Here is a tiny trained network, its code and every weight. The questions are about switching its units off for an input and a class, where a switched-off unit gives its printed mean instead of its output.

import numpy as np


def w(rows, s, z=0):
    codes = np.array(rows[::2]) - 128.0
    scale = np.full(codes.shape[1], s)
    scale[-1] = z or s
    return codes * scale


def f(y):
    return y / 2 * (1 + np.tanh(0.7978845608 * (y + 0.044715 * y**3)))


def log_softmax(a):
    a = a - a.max(-1, keepdims=True)
    return a - np.log(np.exp(a).sum(-1, keepdims=True))


def net(x, mask):
    res = np.array(x, float).reshape(1, 6) / 4 @ E
    y = f(res @ A[0][:, :-1].T + A[0][:, -1])
    res = res + np.where(mask, y, B[0][:, -1]) @ B[0][:, :-1]
    return log_softmax(res[-1] @ U[:, :-1].T + U[:, -1])


A, B = {}, {}
E = w([
[30,25,109,192],'x0',
[123,92,112,2],'x1',
[12,211,96,78],'x2',
[128,127,125,131],'x3',
[127,127,126,130],'x4',
[127,129,130,128],'x5',
],0.0093)
A[0] = w([
[128,209,147,254,35],'N1',
[173,188,161,98,24],'N2',
[120,188,120,224,2],'N3',
[65,205,64,135,89],'N4',
[184,195,115,114,93],'N5',
[53,184,115,89,27],'N6',
],0.0087,0.0032)
B[0] = w([
[125,101,132,20,255],'N1',
[37,18,85,183,187],'N2',
[116,66,208,58,197],'N3',
[244,80,79,184,226],'N4',
[25,62,92,187,208],'N5',
[191,79,117,135,211],'N6',
],0.011,0.0056)
U = w([
[34,97,98,187,53],'0',
[241,123,111,168,44],'1',
[113,140,139,4,61],'2',
[123,176,124,135,247],'3',
[119,168,125,142,222],'4',
],0.017,0.013)

Each question gives the input, the list of numbers given to net, and the class t.
The units are the neurons (one row each of A and B). Each row of codes is followed by its name. A weight is (code - 128) times the scale printed after its matrix; where a second scale follows, it is the last column's (A, B and U).
mask holds one flag per neuron, in row order. A switched-off neuron (its flag False) gives its mean, the last column of its row in B, instead of its output. The means were averaged over made-up inputs and are rounded, as every weight is.
A unit's drop is (log p(t) with every unit on - log p(t) with that unit switched off) / (log p(t) with every unit on - log p(t) with every unit switched off).
The circuit of an input: a set's keep is (log p(t) with only the set's units on - log p(t) with every unit switched off) / (log p(t) with every unit on - log p(t) with every unit switched off). Starting from all 6 units, units are removed one at a time, each time the one whose removal leaves the highest keep (on an exact tie, the one counted first), for as long as the keep stays at least 0.8.
units of the circuit, in order: the units of the circuit, biggest drop first
most important unit: the unit with the biggest drop
k most important neurons: the k neurons with the biggest drops, biggest first
input [-5,-2,8,1,-2,-5], class 1: 2 most important neurons => N4, N6
input [-7,-5,7,1,-1,-1], class 0: 2 most important neurons => N5, N2
input [7,-8,-6,3,-4,1], class 2: units of the circuit, in order => N1, N3, N5
input [5,-2,5,7,-1,-7], class 3: 2 most important neurons => N5, N2
input [-2,5,-4,-3,2,-8], class 3: most important unit => N1
input [1,-8,-6,-6,-1,-6], class 2: units of the circuit, in order => N1, N3
input [1,6,-3,5,-5,7], class 3: 2 most important neurons => N1, N3
input [6,3,-3,1,0,7], class 3: 2 most important neurons => N5, N2
input [5,5,2,4,-3,6], class 3: 2 most important neurons => N1, N5
input [2,-2,8,3,2,-4], class 1: units of the circuit, in order => N4, N6
input [-6,6,-2,-8,8,-1], class 4: units of the circuit, in order => N1, N5
input [3,-4,-1,-6,4,-6], class 3: 2 most important neurons => N5, N2
input [3,0,1,-5,1,2], class 4: units of the circuit, in order => N5, N2, N1
input [0,2,-5,8,-1,-2], class 4: 2 most important neurons => N4, N6
input [2,3,-4,-5,0,-7], class 3: units of the circuit, in order => N4, N1, N6, N2
input [-7,-7,6,-1,-1,-6], class 0: units of the circuit, in order => N5
input [-5,5,8,3,6,-3], class 1: units of the circuit, in order => N4, N6
input [5,-3,0,8,3,3], class 4: units of the circuit, in order => N5, N2
input [-7,5,1,-2,-1,-4], class 0: units of the circuit, in order => N2, N5
input [-8,-8,-8,-2,8,-2], class 0: units of the circuit, in order => N5, N2
input [2,-4,8,-7,4,1], class 1: most important neuron => N4
input [3,-2,-6,-7,2,7], class 3: 2 most important neurons => N4, N6
input [7,-8,6,7,7,3], class 2: 4 most important neurons => N1, N3, N5, N2
input [-8,6,4,-5,-7,0], class 0: units of the circuit, in order => N2, N5
input [-5,3,3,-7,1,-5], class 4: 2 most important neurons => N1, N3
input [4,2,1,-8,3,-7], class 4: 4 most important neurons => N5, N2, N1, N3
input [6,-7,0,4,-2,1], class 2: 2 most important neurons => N1, N3
input [-3,-2,-5,7,-6,6], class 4: most important unit => N4
